Here is a tiny trained network, its code and every weight. The questions are about switching its units off for an input and a class, where a switched-off unit gives its printed mean instead of its output.

import numpy as np


def w(rows, s, z=0):
    codes = np.array(rows[::2]) - 128.0
    scale = np.full(codes.shape[1], s)
    scale[-1] = z or s
    return codes * scale


def norm(h):
    return h / np.sqrt((h * h).mean(-1, keepdims=True) + 1e-5)


def f(y):
    return y / 2 * (1 + np.tanh(0.7978845608 * (y + 0.044715 * y**3)))


def log_softmax(a):
    a = a - a.max(-1, keepdims=True)
    return a - np.log(np.exp(a).sum(-1, keepdims=True))


def net(x, mask):
    res = np.array(x, float).reshape(1, 5) / 4 @ E
    u = 0
    for l in range(2):
        y = f(norm(res) @ A[l][:, :-1].T + A[l][:, -1])
        res = res + np.where(mask[u : u + 8], y, B[l][:, -1]) @ B[l][:, :-1]
        u += 8
    return log_softmax(norm(res)[-1] @ U[:, :-1].T + U[:, -1])


A, B = {}, {}
E = w([
[154,54,132,108,103,178,154,81,141],'x0',
[138,102,93,190,138,135,148,155,110],'x1',
[142,119,136,161,133,163,82,196,254],'x2',
[167,147,68,113,135,136,90,106,121],'x3',
[100,129,83,141,83,72,159,66,167],'x4',
],0.0073)
A[0] = w([
[92,166,153,55,120,117,107,103,155,57],'L0N0',
[58,112,199,160,122,127,185,149,147,175],'L0N1',
[188,164,85,134,147,132,80,82,118,44],'L0N2',
[109,164,154,176,178,72,79,116,127,17],'L0N3',
[92,218,85,142,116,96,133,170,179,7],'L0N4',
[120,80,97,254,155,114,123,124,93,67],'L0N5',
[93,130,87,171,83,66,116,103,166,118],'L0N6',
[176,142,57,128,145,136,56,96,138,63],'L0N7',
],0.0095,0.002)
B[0] = w([
[71,121,66,147,26,203,154,196,105,186],'L0N0',
[68,80,85,48,218,103,148,151,155,239],'L0N1',
[27,41,148,80,184,141,179,166,106,184],'L0N2',
[76,55,162,138,152,96,57,83,32,183],'L0N3',
[111,119,47,148,94,50,102,20,17,242],'L0N4',
[71,158,140,43,31,157,83,147,128,227],'L0N5',
[146,176,94,53,62,194,254,45,135,255],'L0N6',
[75,70,123,67,178,105,181,198,174,212],'L0N7',
],0.0082,0.0041)
A[1] = w([
[165,124,186,118,211,164,64,156,69,130],'L1N0',
[134,147,89,51,108,73,178,93,37,250],'L1N1',
[102,79,131,82,104,173,95,89,135,155],'L1N2',
[145,162,145,113,144,210,108,193,124,122],'L1N3',
[158,74,73,106,151,132,99,116,158,145],'L1N4',
[135,139,83,136,112,66,67,128,255,180],'L1N5',
[85,128,97,120,58,163,84,139,132,212],'L1N6',
[172,14,164,134,82,169,131,81,200,67],'L1N7',
],0.0097,0.0015)
B[1] = w([
[132,157,111,140,88,102,184,23,171,176],'L1N0',
[194,90,189,155,176,151,82,164,194,248],'L1N1',
[86,205,82,153,139,118,112,160,62,177],'L1N2',
[130,112,79,92,42,168,177,104,131,161],'L1N3',
[48,140,229,115,207,73,110,95,118,149],'L1N4',
[241,79,214,153,157,151,92,117,222,146],'L1N5',
[124,163,178,176,89,174,116,206,123,170],'L1N6',
[136,147,98,152,132,50,86,113,2,165],'L1N7',
],0.0089,0.013)
U = w([
[217,92,200,127,166,126,85,132,202,205],'0',
[24,61,123,25,213,111,162,183,158,163],'1',
[143,147,88,73,79,162,216,43,142,159],'2',
[118,112,135,137,145,49,35,113,10,103],'3',
[82,135,140,87,49,194,86,247,126,117],'4',
[106,150,104,111,182,160,156,180,139,69],'5',
[127,197,45,157,176,113,160,171,140,2],'6',
],0.012,0.0064)

Each question gives the input, the list of numbers given to net, and the class t.
The units are the neurons (one row each of A and B). Each row of codes is followed by its name. A weight is (code - 128) times the scale printed after its matrix; where a second scale follows, it is the last column's (A, B and U).
mask holds one flag per neuron, layer by layer. A switched-off neuron (its flag False) gives its mean, the last column of its row in B, instead of its output. The means were averaged over made-up inputs and are rounded, as every weight is.
A unit's drop is (log p(t) with every unit on - log p(t) with that unit switched off) / (log p(t) with every unit on - log p(t) with every unit switched off).
The circuit of an input: a set's keep is (log p(t) with only the set's units on - log p(t) with every unit switched off) / (log p(t) with every unit on - log p(t) with every unit switched off). Starting from the 12 units with the biggest drops (on a tie, the unit counted first), units are removed one at a time, each time the one whose removal leaves the highest keep (on an exact tie, the one counted first), for as long as the keep stays at least 0.8.
circuit, biggest first: the units of the circuit, biggest drop first
top k neurons: the k neurons with the biggest drops, biggest first
top k neurons in layer l: the k neurons of layer l with the biggest drops, biggest first
input [-1,5,4,5,0], class 1: circuit, biggest first => L0N7
input [-8,-6,0,-2,-7], class 3: top 2 neurons => L0N3, L0N6
input [4,6,2,7,0], class 1: top 2 neurons in layer 0 => L0N7, L0N2
input [-1,1,-4,1,-6], class 2: top 2 neurons => L0N4, L1N0
input [-1,-6,-8,-7,-3], class 0: top 2 neurons => L1N1, L0N2
input [6,7,-2,-5,6], class 4: circuit, biggest first => L0N5, L1N6
input [3,7,-8,-8,-8], class 0: top 4 neurons => L1N1, L0N2, L0N7, L0N0
input [-1,-6,-4,1,5], class 4: circuit, biggest first => L0N0, L1N1
input [6,-1,-5,1,5], class 3: circuit, biggest first => L1N0, L1N3
input [-6,3,-5,-8,-4], class 1: top 2 neurons in layer 0 => L0N1, L0N4
input [0,-6,-8,-1,5], class 0: top 2 neurons => L1N1, L0N5
input [7,-7,-3,-2,2], class 3: top 3 neurons => L1N7, L0N5, L0N6
input [1,-4,-8,-8,-5], class 0: top 4 neurons => L1N1, L0N2, L0N7, L0N5
input [-4,-2,2,8,7], class 1: circuit, biggest first => L0N2
input [-6,-3,8,-7,8], class 0: top 4 neurons => L1N1, L1N5, L0N2, L1N0
input [5,-3,3,2,-7], class 2: top 2 neurons => L1N3, L1N0
input [3,8,3,1,-8], class 2: top 2 neurons in layer 0 => L0N0, L0N6
input [-4,6,1,-6,-7], class 2: top 3 neurons in layer 0 => L0N7, L0N2, L0N0
input [7,5,-5,-6,-4], class 3: circuit, biggest first => L0N7, L0N6
input [5,-3,-1,-5,2], class 1: circuit, biggest first => L0N1
input [-3,-6,-5,-4,-2], class 4: top 2 neurons => L0N0, L0N4
